Below is a small trained network, with its code and all its weights. Each question gives an input and a class and asks what happens when units are switched off, that is, made to give their printed mean instead of their output.

import numpy as np


def w(rows, s, z=0):
    codes = np.array(rows[::2]) - 128.0
    scale = np.full(codes.shape[1], s)
    scale[-1] = z or s
    return codes * scale


def f(y):
    return np.maximum(y, 0)


def log_softmax(a):
    a = a - a.max(-1, keepdims=True)
    return a - np.log(np.exp(a).sum(-1, keepdims=True))


def net(x, mask):
    res = np.array(x, float).reshape(1, 7) / 4 @ E
    y = f(res @ A[0][:, :-1].T + A[0][:, -1])
    res = res + np.where(mask, y, B[0][:, -1]) @ B[0][:, :-1]
    return log_softmax(res[-1] @ U[:, :-1].T + U[:, -1])


A, B = {}, {}
E = w([
[130,126,127],'x0',
[248,101,112],'x1',
[130,129,130],'x2',
[141,150,254],'x3',
[126,129,126],'x4',
[144,243,104],'x5',
[125,129,128],'x6',
],0.0093)
A[0] = w([
[107,43,148,77],'n0',
[127,199,106,71],'n1',
[137,191,115,97],'n2',
[71,159,154,104],'n3',
[79,178,135,133],'n4',
[114,147,192,96],'n5',
[121,196,118,78],'n6',
[162,40,159,111],'n7',
[96,126,101,44],'n8',
[87,150,3,91],'n9',
[134,133,53,98],'n10',
[75,64,134,127],'n11',
[135,151,208,78],'n12',
[25,147,120,88],'n13',
[237,138,153,78],'n14',
[123,77,181,121],'n15',
[59,164,135,87],'n16',
[172,143,213,166],'n17',
[114,117,72,32],'n18',
[92,75,57,102],'n19',
[147,130,130,240],'n20',
[224,151,135,136],'n21',
[121,134,209,61],'n22',
[104,99,52,93],'n23',
[138,207,119,85],'n24',
[201,71,148,110],'n25',
[82,172,121,121],'n26',
[2,112,179,112],'n27',
[95,201,123,122],'n28',
[99,117,66,85],'n29',
[125,128,44,126],'n30',
[146,126,108,130],'n31',
[132,126,126,246],'n32',
[85,137,149,99],'n33',
[137,151,180,33],'n34',
[170,133,113,172],'n35',
[155,207,99,90],'n36',
[84,103,132,114],'n37',
[99,42,87,139],'n38',
[116,54,118,74],'n39',
[89,118,128,104],'n40',
[152,153,193,2],'n41',
[127,105,131,91],'n42',
[107,134,127,88],'n43',
[92,70,144,110],'n44',
[144,184,121,135],'n45',
],0.013,0.0092)
B[0] = w([
[211,198,178,191],'n0',
[208,169,166,164],'n1',
[191,184,172,167],'n2',
[144,93,84,175],'n3',
[100,103,86,186],'n4',
[95,70,187,171],'n5',
[160,145,144,161],'n6',
[171,208,128,214],'n7',
[143,93,127,137],'n8',
[115,101,180,236],'n9',
[101,55,198,187],'n10',
[159,253,132,208],'n11',
[115,16,186,177],'n12',
[207,64,103,206],'n13',
[190,75,78,207],'n14',
[135,188,120,193],'n15',
[165,90,78,176],'n16',
[33,84,174,234],'n17',
[125,60,189,147],'n18',
[120,116,166,212],'n19',
[25,157,90,247],'n20',
[144,66,38,223],'n21',
[103,99,184,170],'n22',
[157,67,232,199],'n23',
[177,148,148,173],'n24',
[146,118,70,208],'n25',
[134,91,69,176],'n26',
[182,85,43,245],'n27',
[149,224,106,186],'n28',
[116,86,193,177],'n29',
[77,64,222,211],'n30',
[106,121,109,155],'n31',
[31,164,96,255],'n32',
[135,89,102,158],'n33',
[145,98,167,140],'n34',
[91,122,94,198],'n35',
[193,207,162,184],'n36',
[132,128,87,169],'n37',
[112,180,125,233],'n38',
[180,172,151,176],'n39',
[148,121,76,155],'n40',
[142,67,202,143],'n41',
[145,161,139,135],'n42',
[127,112,110,132],'n43',
[177,231,145,186],'n44',
[148,166,161,179],'n45',
],0.0067,0.0086)
U = w([
[34,29,254,89],'0',
[29,127,114,246],'1',
[145,210,169,84],'2',
[122,28,29,65],'3',
],0.0085,0.011)

Each question gives the input, the list of numbers given to net, and the class t.
The units are the neurons (one row each of A and B). Each row of codes is followed by its name. A weight is (code - 128) times the scale printed after its matrix; where a second scale follows, it is the last column's (A, B and U).
mask holds one flag per neuron, in row order. A switched-off neuron (its flag False) gives its mean, the last column of its row in B, instead of its output. The means were averaged over made-up inputs and are rounded, as every weight is.
A unit's drop is (log p(t) with every unit on - log p(t) with that unit switched off) / (log p(t) with every unit on - log p(t) with every unit switched off).
The circuit of an input: a set's keep is (log p(t) with only the set's units on - log p(t) with every unit switched off) / (log p(t) with every unit on - log p(t) with every unit switched off). Starting from the 12 units with the biggest drops (on a tie, the unit counted first), units are removed one at a time, each time the one whose removal leaves the highest keep (on an exact tie, the one counted first), for as long as the keep stays at least 0.8.
circuit, biggest first: the units of the circuit, biggest drop first
k most important neurons: the k neurons with the biggest drops, biggest first
drop of u: that unit's drop, to one decimal
input [-2,-8,2,6,-5,-2,-7], class 3: circuit, biggest first -> [n27, n13]
input [1,-8,6,8,0,8,1], class 0: circuit, biggest first -> [n12]
input [-7,4,-5,5,4,-7,-4], class 2: 2 most important neurons -> [n7, n0]
input [0,-6,-5,-8,3,8,4], class 0: circuit, biggest first -> [n30, n9, n10]
input [1,3,8,7,-2,6,-6], class 0: circuit, biggest first -> [n17, n12]
input [4,6,-6,4,-5,3,0], class 3: circuit, biggest first -> [n21, n14]
input [-3,-7,-8,-6,6,4,-6], class 3: circuit, biggest first -> [n13, n16]
input [-5,-6,5,-6,0,2,2], class 0: circuit, biggest first -> [n9, n30, n23]
input [-7,-7,-8,-6,-2,7,-2], class 2: circuit, biggest first -> [n28, n1]
input [4,-7,5,-5,4,0,-1], class 3: circuit, biggest first -> [n13, n27]
input [5,-6,7,1,-3,-1,1], class 3: 2 most important neurons -> [n27, n13]
input [-4,-8,-2,-7,1,-8,3], class 2: 2 most important neurons -> [n11, n44]
input [-2,5,7,0,2,-7,-7], class 2: drop of n7 -> 0.2
input [5,8,-5,1,-5,6,2], class 3: circuit, biggest first -> [n21]
input [7,2,-7,-4,-5,-7,-8], class 2: drop of n0 -> 0.1
input [6,7,-3,3,5,3,8], class 3: drop of n21 -> 0.3
